Below are the code and all the weights of a small trained network. Each question names an input and a class and asks about switching units off, where a switched-off unit gives its printed mean instead of its output.

import numpy as np


def w(rows, s, z=0):
    codes = np.array(rows[::2]) - 128.0
    scale = np.full(codes.shape[1], s)
    scale[-1] = z or s
    return codes * scale


def norm(h):
    return h / np.sqrt((h * h).mean(-1, keepdims=True) + 1e-5)


def f(y):
    return y / 2 * (1 + np.tanh(0.7978845608 * (y + 0.044715 * y**3)))


def log_softmax(a):
    a = a - a.max(-1, keepdims=True)
    return a - np.log(np.exp(a).sum(-1, keepdims=True))


def net(x, mask):
    res = np.array(x, float).reshape(1, 6) / 4 @ E
    u = 0
    for l in range(2):
        y = f(norm(res) @ A[l][:, :-1].T + A[l][:, -1])
        res = res + np.where(mask[u : u + 10], y, B[l][:, -1]) @ B[l][:, :-1]
        u += 10
    return log_softmax(norm(res)[-1] @ U[:, :-1].T + U[:, -1])


A, B = {}, {}
E = w([
[91,176,134,254,59,109,56,120,82,136,198],'x0',
[121,137,119,124,127,117,137,132,128,119,130],'x1',
[54,67,57,121,135,150,120,142,124,186,189],'x2',
[120,138,126,119,122,133,124,142,128,123,126],'x3',
[142,123,119,157,82,196,174,123,161,64,181],'x4',
[136,116,122,136,136,117,130,115,127,120,132],'x5',
],0.0075)
A[0] = w([
[121,151,144,68,205,31,62,122,78,201,66,97],'L0N1',
[154,124,169,26,173,181,199,97,158,92,43,22],'L0N2',
[185,127,76,193,115,208,178,103,159,107,111,6],'L0N3',
[130,176,211,181,56,84,105,105,111,87,175,135],'L0N4',
[51,54,47,108,143,159,173,148,123,166,164,78],'L0N5',
[160,108,128,139,85,219,190,166,188,64,143,20],'L0N6',
[227,176,207,96,107,93,157,114,126,75,74,36],'L0N7',
[181,165,178,149,113,104,163,141,99,63,69,4],'L0N8',
[153,143,92,163,143,163,254,142,114,98,206,42],'L0N9',
[120,148,117,183,103,203,181,118,184,79,182,20],'L0N10',
],0.0062,0.0034)
B[0] = w([
[43,52,255,125,37,28,157,48,94,94,134,226],'L0N1',
[152,106,112,230,224,145,198,211,144,118,176,253],'L0N2',
[58,156,171,55,82,81,124,167,146,97,85,159],'L0N3',
[120,143,89,160,193,182,154,195,146,135,76,233],'L0N4',
[198,235,89,60,123,172,52,93,196,213,166,224],'L0N5',
[33,8,189,125,62,26,157,43,62,119,69,204],'L0N6',
[173,162,4,86,95,227,31,44,133,187,60,226],'L0N7',
[97,150,152,135,118,110,91,22,208,202,125,177],'L0N8',
[101,116,220,73,63,98,93,128,122,88,107,180],'L0N9',
[63,118,231,93,126,77,106,61,78,102,117,198],'L0N10',
],0.0071,0.0061)
A[1] = w([
[193,168,141,169,83,183,76,90,123,25,41,64],'L1N1',
[97,148,100,167,124,86,73,177,107,151,102,106],'L1N2',
[113,89,134,102,45,220,173,115,166,18,187,111],'L1N3',
[158,183,149,55,115,126,93,109,168,149,206,65],'L1N4',
[128,81,172,91,107,19,107,125,67,105,111,4],'L1N5',
[78,125,26,73,103,156,93,95,97,186,247,8],'L1N6',
[233,76,94,67,206,122,230,209,206,137,143,42],'L1N7',
[122,211,83,255,144,151,61,198,64,114,149,79],'L1N8',
[190,137,75,125,138,131,83,26,145,164,124,149],'L1N9',
[203,210,98,123,80,126,75,73,190,168,73,87],'L1N10',
],0.0072,0.0041)
B[1] = w([
[132,122,86,43,98,94,50,124,151,233,168,205],'L1N1',
[97,88,134,90,148,165,207,136,146,101,153,168],'L1N2',
[79,89,195,112,80,65,95,87,52,210,54,189],'L1N3',
[196,175,14,180,96,234,94,88,212,114,157,180],'L1N4',
[66,82,192,92,14,180,114,107,77,129,59,212],'L1N5',
[209,212,107,74,108,136,41,84,206,163,47,239],'L1N6',
[131,163,117,220,170,133,170,207,73,42,198,252],'L1N7',
[186,76,121,154,224,139,255,198,109,36,142,253],'L1N8',
[119,205,93,124,61,184,76,132,169,142,170,244],'L1N9',
[151,191,55,74,121,163,67,100,210,186,190,237],'L1N10',
],0.0082,0.0049)
U = w([
[229,226,4,58,109,231,19,46,235,226,183,148],'0',
[16,7,240,74,35,46,131,19,18,135,60,8],'1',
[203,90,76,253,254,184,254,227,76,22,221,242],'2',
],0.0098,0.0013)

Each question gives the input, the list of numbers given to net, and the class t.
The units are the neurons (one row each of A and B). Each row of codes is followed by its name. A weight is (code - 128) times the scale printed after its matrix; where a second scale follows, it is the last column's (A, B and U).
mask holds one flag per neuron, layer by layer. A switched-off neuron (its flag False) gives its mean, the last column of its row in B, instead of its output. The means were averaged over made-up inputs and are rounded, as every weight is.
A unit's drop is (log p(t) with every unit on - log p(t) with that unit switched off) / (log p(t) with every unit on - log p(t) with every unit switched off).
The circuit of an input: a set's keep is (log p(t) with only the set's units on - log p(t) with every unit switched off) / (log p(t) with every unit on - log p(t) with every unit switched off). Starting from the 12 units with the biggest drops (on a tie, the unit counted first), units are removed one at a time, each time the one whose removal leaves the highest keep (on an exact tie, the one counted first), for as long as the keep stays at least 0.8.
units of the circuit, in order: the units of the circuit, biggest drop first
unit that matters most: the unit with the biggest drop
top k neurons: the k neurons with the biggest drops, biggest first
k most important neurons of layer l: the k neurons of layer l with the biggest drops, biggest first
drop of u: that unit's drop, to one decimal
input [-6,7,5,-8,-5,3], class 2: units of the circuit, in order => L0N7; L1N7
input [-7,8,7,-3,8,-3], class 1: unit that matters most => L0N6
input [-8,-8,4,2,-8,3], class 1: 2 most important neurons of layer 1 => L1N5; L1N8
input [-5,-2,-4,-8,4,-5], class 2: top 2 neurons => L0N2; L0N5
input [-7,7,-6,-1,-5,6], class 2: top 3 neurons => L0N2; L0N5; L1N7
input [-5,1,-4,8,-3,-5], class 2: top 3 neurons => L0N2; L0N5; L1N7
input [-3,-8,3,2,4,-4], class 1: top 2 neurons => L0N6; L0N7
input [2,-1,-7,6,-8,2], class 1: top 3 neurons => L0N1; L0N5; L1N5
input [-3,-3,-2,4,-3,-3], class 1: top 4 neurons => L0N1; L0N4; L0N5; L1N8
input [-2,2,-5,6,-6,-4], class 1: top 2 neurons => L0N1; L0N5
input [-8,-5,3,8,8,-3], class 1: top 2 neurons => L0N6; L1N3
input [7,8,-4,-1,-6,-6], class 2: 2 most important neurons of layer 0 => L0N4; L0N6
input [-3,1,2,7,-3,7], class 1: 2 most important neurons of layer 0 => L0N1; L0N7
input [-8,-6,-3,-4,0,7], class 2: units of the circuit, in order => L0N2
input [-6,-1,2,-7,-4,6], class 2: drop of L0N2 => 0.4
input [-6,8,4,-6,-8,-1], class 1: drop of L0N1 => 4.6
input [-6,-5,-3,3,-4,3], class 2: drop of L0N2 => 1.6
